Each row has a hidden stage along a path, written after it and counted from one end. A new block has a new path.
[ 126   80  -45  133 -261 -199  -64  106  106 -184 -409 -266  174 -110
   49  -36 -112 -138 -451  -53  -47 -440   99  -41  235  -95 -141   20
 -143   15    1  189   24  -96 -152   -4  174  -73 -122]
14
[   2  257 -151  203 -278 -262 -285   96   61   48 -236   93 -250 -113
  -32  185  267  -75 -115  113 -234   71  291   82 -213  -31   64 -198
  199  190   56  171  502   76  196   17 -377 -169  267]
13
[-213 -164  -94 -175  203 -199  281   94  -37   42  148   56 -139  151
   36  109 -151  -70  269   88   -9  311  -53   38 -216 -192   64   67
  185   13 -259  350 -186 -582  -57 -309 -389  176  126]
20
[-213 -144   21 -343  173  -30   28   -1  -44  362  281  159 -167  208
  113   41  126 -210  456  262  106  447  -75   42 -273 -183  104   60
  172  309 -291  122   31 -314  120  -32 -473   71  299]
21
[  72 -249 -288   39   73  296  -74  -69  136  254   78  -50   81 -169
 -258  134  293 -181   56   67  119 -158 -223  -66   38  143  255  107
  140  150  302 -384   93  275  188  110  110 -182 -212]
6
[  -2  -69 -304   66  315   -7  410  -26  -13  -92   95 -211  261   37
 -272  121  -49  211 -155 -108  155    5 -224   27   62  -72  232   90
    5 -140 -134  -96 -260 -242   84 -237  275  181 -318]
10
[ 102   68 -220  130 -208 -110 -290  141  185   37 -395 -224  206 -117
   81 -123   68  -82 -585  115   95 -437   39  135  131  -49 -143   56
   56  312  -54  -19  393  108  -65  285   66 -179 -109]
15
[  35 -293 -419  120  152  130  -60 -142  233  124  -42  -87 -118 -437
 -513  348  411 -238  -52  118  185   80  -47  104   73    0  393  186
  111  202  434 -391  257  158  290   17   57  -27 -157]
9
[   9  173  126  -12 -359 -164 -302   40   58   92 -274   73 -194  -50
  142  125  174 -349   75  121 -255   32  286  -83 -132 -100  -65 -137
  -36  224   18  243  274   -9  130  -10 -371 -173  350]
15
[  73 -117  -20 -105  -30  236 -155 -128  188  188  -60 -101  -53 -261
 -194  107  308 -414   41   72   62  -72  -53 -117   73   62  220   55
  -81  269  261 -248   45  188  251   69   92 -164   21]
10
[ -11 -104 -176   27  205   25  521  -74 -332  145  408  104  117  506
  -93  280  -30  173  494  -78  -70  213 -238 -275 -100   31  253  -97
  246 -370  -82  -13 -414 -189   58 -384  -23  120 -155]
0
[ 145  -14  -40  119  -71   53  253  -49 -236   32   46 -146  575  339
   44   93  -93  151  100 -156   29 -239 -170 -204  225 -130  -50   61
 -285 -311 -163 -100 -334    6  -52 -110  350   47 -368]
6
[-213 -112 -275 -149  274  -89   59   60   18  274  166  108 -123  128
   -7  102  138   14  149  242  120  414  -75  228 -326 -154  138   65
  358  317 -297   64  227 -311  150  -44 -468   83  165]
19
[ 122  102  -78    8 -103  179 -169   -2  -28  271  -37 -110  440  179
  126 -112  179   39 -137   46  109 -269 -154  -39   40   -3  -36    2
  -95  207 -195 -266  149  287  131  275  174 -183 -154]
9
[  65 -353 -324   58   95  269 -107 -174  196  239   23  -43  -58 -362
 -434  327  426 -329  127  119  159   13 -115  -14   84   53  359  190
   66  197  482 -458  181  265  288   63   66 -107 -170]
7
[ -12   18  126 -144   45  208  266  -36 -188  184  307   85  170  353
   84   72  -24  -32  523 -118 -181   57 -224 -348 -170   77  122 -124
  -46 -194 -147   36 -459  -80  133 -264  -32  -71  -12]
6
[  12   -8  -37 -183  218   82  280   13   43  -26   -9 -276  380  157
   35 -138 -154   18 -238  -48  163 -184 -257  -97   76  -67   31   87
 -133   74 -321   -2 -349 -277    7 -103  277  102 -199]
14
[ -99  134 -287   13  245 -102  281  188    4  -68   77    4  223  235
    3   -6 -138  341 -135    5  -82  -16 -189  -64 -378   15  123  -71
  220   -8 -322  185  -92 -366   93 -236 -175  108 -102]
12
[  48 -162  130  -24 -290 -211  -58   13   67  -70 -334 -236  -55 -159
   82   47 -120 -467  -94   -3    7 -213  167    1  373 -242 -188  137
 -212   23   47  270  -91 -225 -253  -52   49  -37   28]
19
[ -45   54   17  -60  -76 -116   75  122  124 -124 -145  -35 -162  -78
   16   43 -113 -216  -22  -27 -243 -106   37 -182 -164   45   55 -109
   82   16   26  353 -151 -303   10 -268 -206  -62  136]
14
[-236 -169 -249 -242  284  -47   16  126   46  340  260  151 -115  170
   69  -25   94  -12  199  304  156  318 -172  160 -380  -91  121   84
  416  374 -300   86  202 -312   81   48 -512   44  165]
21
[ 134   41 -107  261 -366  -33 -175  -31 -148  212   -8  151  -44  114
  -49  308  291 -114  316   28 -233  -62  115 -188    4   59   74 -146
  121 -132  293  -76  221  344  113   10 -147 -244   19]
3
[ -52 -137 -286  -92  328    6  272   69  121  -25  -29 -268  258   31
  -80  -83 -131   72 -357   20  241 -124 -261  110   44  -75   74  165
  107  137 -257  -20 -153 -335  -38  -76  163  123 -250]
16
[ -48  237 -100   53  -67 -219  -67  -10 -106  119  -67  139   59  207
   42  257  227   94  121  159 -114  352  200   39 -296 -250   65  -95
  -20  159 -260   95  321 -127  295  -95 -389   98  220]
14
[ -89  -14 -172   98 -254 -314 -318  154   90  147 -224   87 -344 -128
   75  112  156 -234  -42  213 -105   85  251  225 -124 -131  -77  -29
  307  280   13  269  527  -89  -39   98 -521 -159  282]
19
[ -69   94  -56 -104  -75  -14 -210   91  158  172  -98   59 -230  -71
   63   -1  177 -241  -23  150 -133   36   54   -6 -273   72   79 -124
  248  353  -29  125  254  -34  177   28 -363 -200  279]
15
[-145 -141 -202 -235  360  101   77  -56   90  332  200 -160 -180  -36
 -117  -88  216 -136  -85  129  339  295 -200  350   23  -13  203   63
  355  400 -262 -171   92  -98  137  121  -10  -59   92]
19
[ 217  -65 -139  248 -308   87 -175  -74  -59  184 -107 -100  189  -21
 -105  162  251 -146   -3  -22   10 -321   -3 -100  304   38   29    8
  -47  -68  290 -279  150  436   23  172  250 -244 -222]
4
[-138 -151   13 -178  -28 -118   50  153  114   20  -57   13 -239  -32
  120   -9 -160 -325  133   71 -140  -14  -10  -73 -157  -34  -36   17
  188  113  -53  407 -132 -419 -130 -201 -371  -60  181]
19
[ -46   -1   73 -179 -354 -100 -454  286   89  319 -150  106   50  176
  499 -299  -39 -268  -11  293  -62 -341    4  -62 -197  -42 -318    2
  165  428 -222  292  354  -29 -197  350 -475 -280  224]
21
[  11   -3  -69  -19 -125  211 -179   55   69  284   95  118 -126  -25
   -3   34  227 -207  245   36 -191 -112 -107 -170 -228  242  145 -146
  246  140  172  -69   94  236  176   48 -205 -347   96]
7
[ -14   20  -37   -6   74   83  356   26 -246   97  303  118  265  441
   56  145  -97  179  471 -120 -197   42 -224 -323 -218   33  108 -108
   32 -325 -168   87 -416 -160   76 -330  -74   19 -125]
5
[ 210  -54  -50  196 -328   51  -59   62  -21   -2 -198 -181  363   26
   56   -5  -62 -105 -128 -130  -76 -600  -85 -219  288   41 -125   35
 -155 -181  156  -38 -113  202 -171   66  309 -218 -326]
6
[ -71  136   65 -207   99  142    6  -90  -26  268  192  124  -69  139
  -11  116  273 -123  342   90  -88  335  -45 -131 -322   13  245 -142
   36  223 -155  -55   -9  -18  401 -103 -245  -54  263]
11
[ -44   39   83  -23 -357 -214 -331   54   66  145 -264   92 -322  -99
  150  149  165 -433  141  168 -206  105  310   37  -96 -149 -102  -67
   61  264   43  291  343  -71   37   13 -485 -177  385]
18
[ 150   95 -123  224 -234 -207   -5   98   60 -217 -368 -263  277  -85
  -24   19 -108   -4 -451  -88  -37 -454   75  -50  242 -105  -99   33
 -176  -88   14  126   18  -59 -125  -27  245  -28 -227]
12
[ 162  118   70  171 -521   45 -323   52 -120  243  -91  145  102  181
  196  108  190 -185  278   17 -311 -309   86 -303  -33  101 -107 -179
   -1  -55  190   12  181  390   37  118 -156 -371   52]
4
[  24   98  -84   82 -284 -253 -122  269   82 -134 -383   -8  281  131
  289  -24 -228  -12 -243   90 -233 -402   88 -175 -194 -133 -255   10
  -52   72 -150  395  131 -286 -150  -70 -299  -27  -30]
15
[   6 -221 -117  -41 -185 -143 -296   80  143  198 -198 -118  -41 -157
   71  -55  101 -341 -176  238  214 -192   53  166  202 -178 -115  197
   67  343   33   32  340  -14 -167  297 -113 -110   22]
21
[ -62   24 -205 -146  315  125   83  -48  120  205   99 -219  -54  -60
 -159 -102  209  -37 -278   49  260  121 -195  231   18   74  240  -22
  265  340 -213 -209   60   -7  214   92  151  -73   15]
15
[-140 -249  -50 -296  284   55   73 -134   56  342  258 -143 -329 -114
 -174  -14  243 -346  138  146  370  384 -122  281  166  -91  241  111
  222  338 -119 -139   -8 -113   90   94   11  -12  167]
21
[  53   13 -239   97   31  -69   70  128  210 -152 -208 -290   -1 -238
 -160  -97  -67  -55 -525  -80   40 -380  -95   43  135  121   91  -14
  170   60   67   74  -29  -94  -74  -31  228 -116 -171]
13
[  84  141  -35  110 -204   55  -40  -46 -303  325  177  220  295  480
  142  226  228  135  465   54 -171   90  -20 -232 -181  -47   21 -138
  -10 -110 -118 -117   89  229  206   -3 -189 -105    0]
4
[ -25 -176 -234  -25  106  -51   83  119  240  -78 -190 -275  -63 -242
 -109  -87 -104 -195 -413   -2  116 -274 -123  114  137   33   42  110
  209  157   28  103  -47 -236 -136  -35   97  -71 -131]
17
[-129   65   -5  -68  -55 -354  128  213 -175   65   61   23   83  375
  311 -108 -239  121   78   74  -20   54    8   76 -111 -242 -194  -24
  127  -27 -500  452  -39 -443 -242  -79 -306   75  102]
21

Each row has a hidden stage along a path, written after it and counted from one end. A new block has a new path.
[ 143   74 -212 -248   79   21   33  -56  147  196  -28  163  -34   49
  -26   72 -110  -61   -8  111  -80   10   73  -18   41    2   33  117
  -20  209  281 -209   30   79   52  -17   34  202   71]
1
[-206  104  324   69 -134  -37   -8 -245 -134 -411   -8   71  370 -235
  441  -70  202  386  191 -195   25  -37 -307 -176 -111  210 -173 -213
 -207  107 -174  204 -147 -269 -168 -257   93   63 -207]
25
[  83  257 -103  -40   11   53 -126  -86   75  237   41   53    2  193
 -430  -77   24 -125 -224   60   31  -31  111  -34   41   57  127  351
  172  139  350  -51   66  294 -180  266  176  -97   75]
30
[ -26 -172  -19 -109   53  -31  104   17  -29   90   87  133  -59  -45
    6   83  -62  -75   58   95  -41    4   90   65   27   89  221 -149
  -11  -24  228   10   -2   37  141  -77 -138  103   79]
15
[ -46   37   91  116  -89   96  -90 -119  -44 -338  -25  152  103  -61
  132  -25  133   39  166 -251  150  -73 -141  -81  -72  113  105  -34
   56  -56  -73  -21   79  -53  -84  -22   71 -153 -133]
15
[-139 -258  332  -34  148 -105  212  217 -203  225  130   21   70  -30
   65  -86  187  111  -30  237 -103  137   16   37   96  354   22   19
 -215   99  106  187 -368 -203  121 -232 -457   97  195]
18
[-160 -190  142 -219   47 -215  216   62   72   56  -40   32   23 -170
  270  -30 -232  112  232  115 -146   35   24    1  -39  106    8 -334
 -197  -91  174  -85 -184 -190  239 -365 -198  171  -36]
29
[  28   26   72   96  -15   59  -85 -100  -95 -150   17  147   64  -73
   39   39   84   89   83  -42    6  -38  -60  -60   11  104   15   16
   -4   -6   33   83   86  -52  -46  -11  -17   36  -57]
15
[ 175  185   40   79  -23  164 -101  -10   14 -136    8  202   44  -52
  103 -136  190   85  -68  -23   49   98  -88  -65   19  -12 -145  305
  -44  226  -63 -117  -33  -98 -168    2   23  -11  -72]
6
[ -53  -72   98  -57  -49  -33  111   52 -139  153  271   24   18 -249
   61  -85   13  139 -175  286 -135  149   54   90   12  -30  -35  -83
 -143  238  114  220 -191  -32  -70  -56 -104  201   38]
29
[-152 -221  195  -24   24 -180  167   20  -40  -56  -79   60  112 -191
  379  109  -41  249  243   15 -164   16 -124  -33    5  301   88 -354
 -116  -42   -9   43  -64 -243  166 -305 -179   72    6]
26
[ 211  692  -60  193 -125  247 -366 -449  163 -292 -184  248  228  187
  -75  -46  328  137  -60 -399  145 -109 -302 -274  -16  109 -112  475
  209  279   19 -200  311  120 -496  255  539 -261 -155]
3
[ -18 -356  114 -179  114  -54  288  393   29  220  136  101 -227 -131
  150 -184 -102 -123   31  273  -65  232  169  172   33  -17   68  -59
 -182    6  129 -197 -326 -189  279 -293 -482   75  104]
9
[ -30  269  -90   15 -148  130 -214 -336  148 -410  -99  187   57   82
  -74  -40  -42 -151  241 -425  263 -222  -89 -143 -151  -55  161  -18
  188 -205  140 -214  274  159 -131   92  359 -222 -259]
13
[  67   68    3  -65    9    4   19   16  130   29  -35  129  -81  -68
   92  -83  -97   34  105   32  -81   65  -23  -31    0  -18  -93   51
  -50   36  113 -242   15 -112   26 -121  -62   15  -60]
3
[  78   41 -171  -81   22   51  -49 -115   79   62   23  176  -95   92
 -206   96  -88 -192   22  -22   36  -83  108   19   23   12  271   13
  157  -58  327 -109  203  219   36  117   84   -9   36]
13
[  -1   74  157  146  -79   47  -72  -48 -146 -157   57   68  178 -185
  161  -58  182  262  -45   14  -28   50 -136  -72   -7  117 -107   78
  -61  192 -130  174  -54 -125 -182   -9   26   28  -74]
28
[  72 -131  165  -91  118    2  197  185  -80  184  151  174  -22 -131
  194  -98  147  102 -126  298 -122  235   45   86  102   88  -73   68
 -245  267   98   31 -313 -195   68 -238 -342  224  142]
10
[  54  248 -181 -185  -67   49  -31 -331  267 -169  -90  272   13   49
   88   58 -109 -109  151 -236   83 -105  -48  -66  -75  -67  185 -145
   93   -4  300 -305  208  154  -39  -48  327   -9 -121]
8
[  56  392  111  349  -83  166 -347 -268 -178 -153  -28   59  285  163
 -287    0  418  178 -163 -211  107 -126 -210 -214   45  335   13  469
  221  192  -38  242  204  141 -442  370  286 -254  -17]
24
[  61  -48   21   23   37   41   13  284  100  256  101   36 -323   40
 -296 -247 -135 -222  -40  151  -25  132  168   87   32  -77   38  260
   91 -109  210 -280  -14   16   58   57 -250 -222   34]
6
[ -20  186   76  -97  -36   61  -22  -93   89  -43   78  132  -21   31
  -90 -225   -4  -99   18  -46   99   14   21  -40  -61  -82  -59  109
  -59    2  238 -144  -87   23  -87  -65   29  -31 -100]
9
[ 107  183  -82  222  -87  201 -314 -181  -83 -263  -24  134   53   72
 -250   35  116  -65   36 -218  178 -164  -42 -117  -22   49  111  269
  234  -67    6   40  307  162 -193  301  214 -172 -125]
16
[  93    8  -26  -86   35   79   29   38   31   47   84  180  -66  -17
  -19  -80   25  -92  -54   86   28   75   78   39   19  -40   53  114
  -38  106  171 -107  -68   21    8  -36  -75   65   19]
10
[ -35  -42  -25 -275   43  -61  217   59  208  206   49  138 -119    1
   98  -97 -124 -120   41   76  -57  110   60   67  -12    5  128 -102
  -63   93  306 -307 -137   -8  118 -201 -103   17   69]
4
[  40  106   20  -98   15   21  114  -43  103  117   11  167   45  -37
  213  -14  143  130  -43   16  -93  122 -135  -17   36  148   16   40
  -53  339   93 -165  -84  -83  -94 -115   -7   -4  104]
0
[  83  228  -78  113    2  125 -215  -60  -81  211   87   11   64  260
 -562  -48  202 -133 -308   23  101  -65   78  -53   71  191  201  517
  270  187  239  110  106  351 -276  446  171 -202  130]
27
[-158   50  155   59  -35 -124  -73 -256    8 -261 -209   62  201  -31
  167  130  -62  206  379 -248  -43 -197 -197 -195  -54  311   50 -247
   17 -233   55   14  183 -124   41 -158   89  -48 -148]
23
[ -65  -31  246    2   32   45  117   71 -119   39  158  126   83  -24
   88 -166  291   58 -112   63   46  136  -52   23   30  190   31  105
 -132  211   61   85 -291 -104  -82 -128 -201  -24   95]
14
[  76 -246   96 -123  100   16  199  277 -108  193  226  142 -119 -201
  140 -117   25   13 -119  374 -109  241  147  145   76  -53  -68   39
 -246  199   92   37 -309 -170  140 -206 -397  281  107]
10
[  90  371  136  106  -62  165 -188 -215   88 -384 -153  230  196   62
  146 -175  260  112  102 -316  188  -39 -222 -209  -57   82 -165  287
  -20   97  -74 -188    7 -117 -242  -56  194 -150 -201]
9
[-131   77 -221 -107 -126  -74 -104 -307   95   41   64    9  -79   14
 -339  148 -367 -184  141  -88  -20 -237  109  -12  -90  -60  332 -289
  259 -264  452   -1  393  360    2  202  306  -46  -98]
25
[  31  330 -104 -157  -56  110  -44 -184  220   56   30  157    8  186
 -177 -163   57 -181  -89 -151  138  -13  -18  -58  -53  -23  110  226
  110  185  308 -285   16  215 -199  103  253 -166  -16]
3
[ 101  218 -151  -11  -96  150 -157 -132  161 -206  -91  155    1    8
   23  -63  -22  -52  116 -225  119  -63  -92 -105  -82  -74   -5  177
  119   74    8 -299  172   38 -133   88  224 -137 -158]
1
[ 209  374   48   65    1  165 -123 -250   81 -262 -161  322  260   56
  273    0  369  216  -32 -209   76   23 -253 -182   39  187 -100  287
  -36  356  -59 -132   18  -94 -255  -55  225    3  -51]
7
[ 216  219 -248   86  -36  242 -279 -131  -53   57  147  153  -85  156
 -535   12   74 -254 -235   12  145  -89  156    2   43  -98  186  426
  270   88  265   44  270  385 -218  456  214  -62   19]
13
[  64  128    6    7  -45   77  -29  -11   30   60   81   90  -51 -109
   27 -104   28   89  -29   60  -78   92  -64  -25   -2  -35 -135  145
  -26  196   49 -105    5  -72 -132    4  -15   -8  -24]
0
[  -2 -174   -9   14  -55   -7   62  192  -65  126  202   12 -155 -239
  -23  -83 -133   -2  -86  235  -97  128  127  130    0 -108   72  -54
   10   49   61   43  -39    0   26   29 -145   30    1]
30
[-114 -291  -33 -101  -32 -178   84   41  -21   42   65  -19 -150 -306
   74  112 -469   43  275  196 -219  -48  136   63  -45  -88   61 -450
  -52 -293  186   44  136  -73  276 -158 -155  224 -113]
27
[ -60 -113   17    4  -71   78   -8  -32 -221  -27  281   64   34 -149
  -74   -9   74  -23  -97  111   45   10   62   64  -22  -12  122  -40
  -19  108   89  271  -43   83  -70   89  -41  122    3]
18
[  93  116  122  163  -97  129  -86   27    9 -242   22  163  -37 -200
  206 -184   84  136   68  -64   14  112 -127  -47  -36  -87 -195  125
  -51   61 -157 -139   16 -214 -132  -78  -31  -91 -179]
6
[  87 -207   24  -38   81   50   84  114  -58 -101  -20  211   36  -98
  265   63  107   34   79   43   22   66   -3   25   45  134  114   -9
  -88  102  -47  -42  -97 -141  135 -159 -197  125   47]
13
[ 105  139   69   82   10   24 -100  -72  217 -336 -338  227   23  -10
  297  -17  -41  113  374 -287   25  -55 -187 -176  -30  120  -84   36
   18 -174  -81 -407  172 -245   62 -214   32 -155 -202]
7
[ 143  122 -131  200  -69  241 -275  -52  -63 -168   39  139  -41  100
 -326  -24  132 -185  -61 -158  216  -96   39  -40   -7   -3  190  361
  271  -22   24  -27  251  216 -177  355  145 -229  -62]
14
[ 256  227 -110  127   12  166 -188  -51  106 -103 -184  204   35   66
   40   38  150   82   18 -133   13    1 -136 -130   57  123  -38  382
  140  198  -76 -251  207  -33 -149  125  126 -124  -25]
2
[ -90  183  -10  -38  -66  -39 -117 -342  -39  -68    8   56  188   19
 -121  108  -35   81   72  -87  -16 -178  -54 -129  -37  141   85  -90
   59  -10  255  162  170  149 -118   80  251   84  -74]
24
[ -10  209 -130 -123 -109   55 -108 -205  111 -103   27   85   65   13
 -134  -78 -102 -103   -4 -111  129 -104   45  -61 -105 -110   96   46
   94   42  221  -95   74  213 -133  115  302  -19 -142]
30
[ -93 -172   26   78  -68  -46  -10   21   -8 -204  -87   46   23 -143
  177   78 -101   66  256 -135    0  -72  -75  -33  -55  147  192 -211
   99 -166  -77  -54  139  -76   94  -57  -17 -128 -101]
26
